Below are the code and all the weights of a small trained network. Each question names an input and a class and asks about switching units off, where a switched-off unit gives its printed mean instead of its output.

import numpy as np


def w(rows, s, z=0):
    codes = np.array(rows[::2]) - 128.0
    scale = np.full(codes.shape[1], s)
    scale[-1] = z or s
    return codes * scale


def norm(h):
    return h / np.sqrt((h * h).mean(-1, keepdims=True) + 1e-5)


def f(y):
    return np.maximum(y, 0)


def log_softmax(a):
    a = a - a.max(-1, keepdims=True)
    return a - np.log(np.exp(a).sum(-1, keepdims=True))


def net(x, mask):
    res = np.array(x, float).reshape(1, 4) / 4 @ E
    u = 0
    for l in range(2):
        y = f(norm(res) @ A[l][:, :-1].T + A[l][:, -1])
        res = res + np.where(mask[u : u + 15], y, B[l][:, -1]) @ B[l][:, :-1]
        u += 15
    return log_softmax(norm(res)[-1] @ U[:, :-1].T + U[:, -1])


A, B = {}, {}
E = w([
[180,114,67,97,80,243,65],'x0',
[123,89,170,163,255,98,76],'x1',
[68,145,94,92,40,51,123],'x2',
[31,165,130,161,191,102,21],'x3',
],0.0028)
A[0] = w([
[170,68,109,94,75,89,215,38],'0.n0',
[66,174,151,147,108,49,69,102],'0.n1',
[122,109,115,120,190,190,50,136],'0.n2',
[62,181,135,74,125,73,162,4],'0.n3',
[74,100,89,87,118,126,119,155],'0.n4',
[145,125,49,177,101,193,36,78],'0.n5',
[96,150,156,198,73,168,80,14],'0.n6',
[15,162,67,163,117,154,179,106],'0.n7',
[103,120,163,212,228,145,98,198],'0.n8',
[52,80,126,116,162,171,31,85],'0.n9',
[123,182,81,84,72,166,101,29],'0.n10',
[33,177,187,184,121,2,109,84],'0.n11',
[189,73,105,140,238,190,45,28],'0.n12',
[146,116,95,189,126,185,63,19],'0.n13',
[55,74,69,66,120,71,143,93],'0.n14',
],0.0052,0.0033)
B[0] = w([
[179,85,167,76,98,78,90,190],'0.n0',
[85,150,154,119,106,43,126,197],'0.n1',
[119,155,168,84,132,179,51,210],'0.n2',
[22,226,152,204,146,46,180,157],'0.n3',
[155,156,118,170,122,140,168,171],'0.n4',
[63,177,113,132,153,191,119,192],'0.n5',
[104,129,84,89,163,101,169,137],'0.n6',
[101,189,169,129,147,110,181,168],'0.n7',
[239,109,88,195,110,114,137,253],'0.n8',
[209,104,148,65,166,149,34,196],'0.n9',
[92,127,88,253,122,162,126,165],'0.n10',
[39,202,177,134,20,89,182,226],'0.n11',
[45,187,150,145,130,117,206,215],'0.n12',
[26,195,81,40,229,181,114,155],'0.n13',
[142,159,155,138,153,180,196,173],'0.n14',
],0.0053,0.0049)
A[1] = w([
[112,128,70,197,116,200,184,89],'1.n0',
[225,97,123,141,138,119,186,115],'1.n1',
[111,166,196,75,142,63,63,64],'1.n2',
[121,111,69,206,154,143,160,119],'1.n3',
[166,103,122,24,87,134,159,79],'1.n4',
[166,172,145,75,145,198,111,43],'1.n5',
[131,72,179,2,125,116,153,62],'1.n6',
[76,106,115,38,200,205,120,56],'1.n7',
[116,200,132,200,129,136,96,124],'1.n8',
[142,48,161,28,121,167,133,155],'1.n9',
[96,87,89,55,204,185,107,78],'1.n10',
[79,159,53,173,57,138,58,108],'1.n11',
[95,132,117,45,201,211,109,4],'1.n12',
[180,137,185,127,120,30,69,102],'1.n13',
[122,75,165,154,67,66,136,145],'1.n14',
],0.0072,0.0032)
B[1] = w([
[159,107,114,216,90,188,73,191],'1.n0',
[151,118,163,79,178,65,133,233],'1.n1',
[190,149,135,169,72,144,91,200],'1.n2',
[182,44,155,61,136,113,186,164],'1.n3',
[93,55,68,98,163,123,106,196],'1.n4',
[54,158,127,122,176,94,127,202],'1.n5',
[2,102,70,76,127,101,157,178],'1.n6',
[75,223,89,92,199,174,47,202],'1.n7',
[110,99,122,55,135,104,115,252],'1.n8',
[56,174,110,127,92,86,160,191],'1.n9',
[58,220,84,117,204,215,71,187],'1.n10',
[190,62,127,175,152,160,196,211],'1.n11',
[61,204,66,120,216,191,58,208],'1.n12',
[193,112,127,133,93,194,96,219],'1.n13',
[84,129,99,122,190,176,116,235],'1.n14',
],0.0078,0.0044)
U = w([
[249,27,207,106,214,40,212,99],'0',
[44,211,42,125,217,230,37,132],'1',
[235,181,204,223,39,146,22,79],'2',
[190,11,15,235,37,242,205,39],'3',
[49,217,202,198,25,30,216,255],'4',
[29,20,26,2,165,52,222,85],'5',
],0.0091,0.0041)

Each question gives the input, the list of numbers given to net, and the class t.
The units are the neurons (one row each of A and B). Each row of codes is followed by its name. A weight is (code - 128) times the scale printed after its matrix; where a second scale follows, it is the last column's (A, B and U).
mask holds one flag per neuron, layer by layer. A switched-off neuron (its flag False) gives its mean, the last column of its row in B, instead of its output. The means were averaged over made-up inputs and are rounded, as every weight is.
A unit's drop is (log p(t) with every unit on - log p(t) with that unit switched off) / (log p(t) with every unit on - log p(t) with every unit switched off).
The circuit of an input: a set's keep is (log p(t) with only the set's units on - log p(t) with every unit switched off) / (log p(t) with every unit on - log p(t) with every unit switched off). Starting from the 12 units with the biggest drops (on a tie, the unit counted first), units are removed one at a time, each time the one whose removal leaves the highest keep (on an exact tie, the one counted first), for as long as the keep stays at least 0.8.
units of the circuit, in order: the units of the circuit, biggest drop first
unit that matters most: the unit with the biggest drop
k most important neurons: the k neurons with the biggest drops, biggest first
top k neurons in layer l: the k neurons of layer l with the biggest drops, biggest first
drop of u: that unit's drop, to one decimal
input [7,-5,6,4], class 3: unit that matters most -> 0.n10
input [5,-7,-7,-7], class 5: 3 most important neurons -> 0.n8; 0.n0; 1.n4
input [-8,0,-5,4], class 4: 2 most important neurons -> 0.n11; 0.n9
input [-4,-5,-5,0], class 0: top 2 neurons in layer 0 -> 0.n2; 0.n9
input [-5,-1,-4,2], class 0: 3 most important neurons -> 0.n8; 0.n12; 1.n9
input [-6,-2,-1,-3], class 4: top 2 neurons in layer 0 -> 0.n3; 0.n11
input [0,-1,2,-1], class 5: top 2 neurons in layer 1 -> 1.n2; 1.n14
input [2,-6,4,-4], class 3: top 2 neurons in layer 0 -> 0.n10; 0.n9
input [-7,0,-4,0], class 0: top 2 neurons in layer 0 -> 0.n8; 0.n12
input [6,-2,3,-8], class 5: 2 most important neurons -> 0.n0; 0.n8
input [-4,0,-6,-6], class 0: 2 most important neurons -> 1.n1; 0.n2
input [-2,7,4,0], class 2: 2 most important neurons -> 1.n13; 0.n12
input [8,-5,0,-3], class 3: drop of 0.n10 -> 0.4
input [-7,0,-1,7], class 4: units of the circuit, in order -> 0.n11
input [-5,-1,-4,1], class 0: drop of 0.n8 -> 1.1
input [3,-8,6,8], class 4: drop of 0.n7 -> 0.4
input [-2,8,-6,2], class 0: drop of 0.n8 -> 1.2
input [-7,1,0,-6], class 5: top 2 neurons in layer 1 -> 1.n6; 1.n14
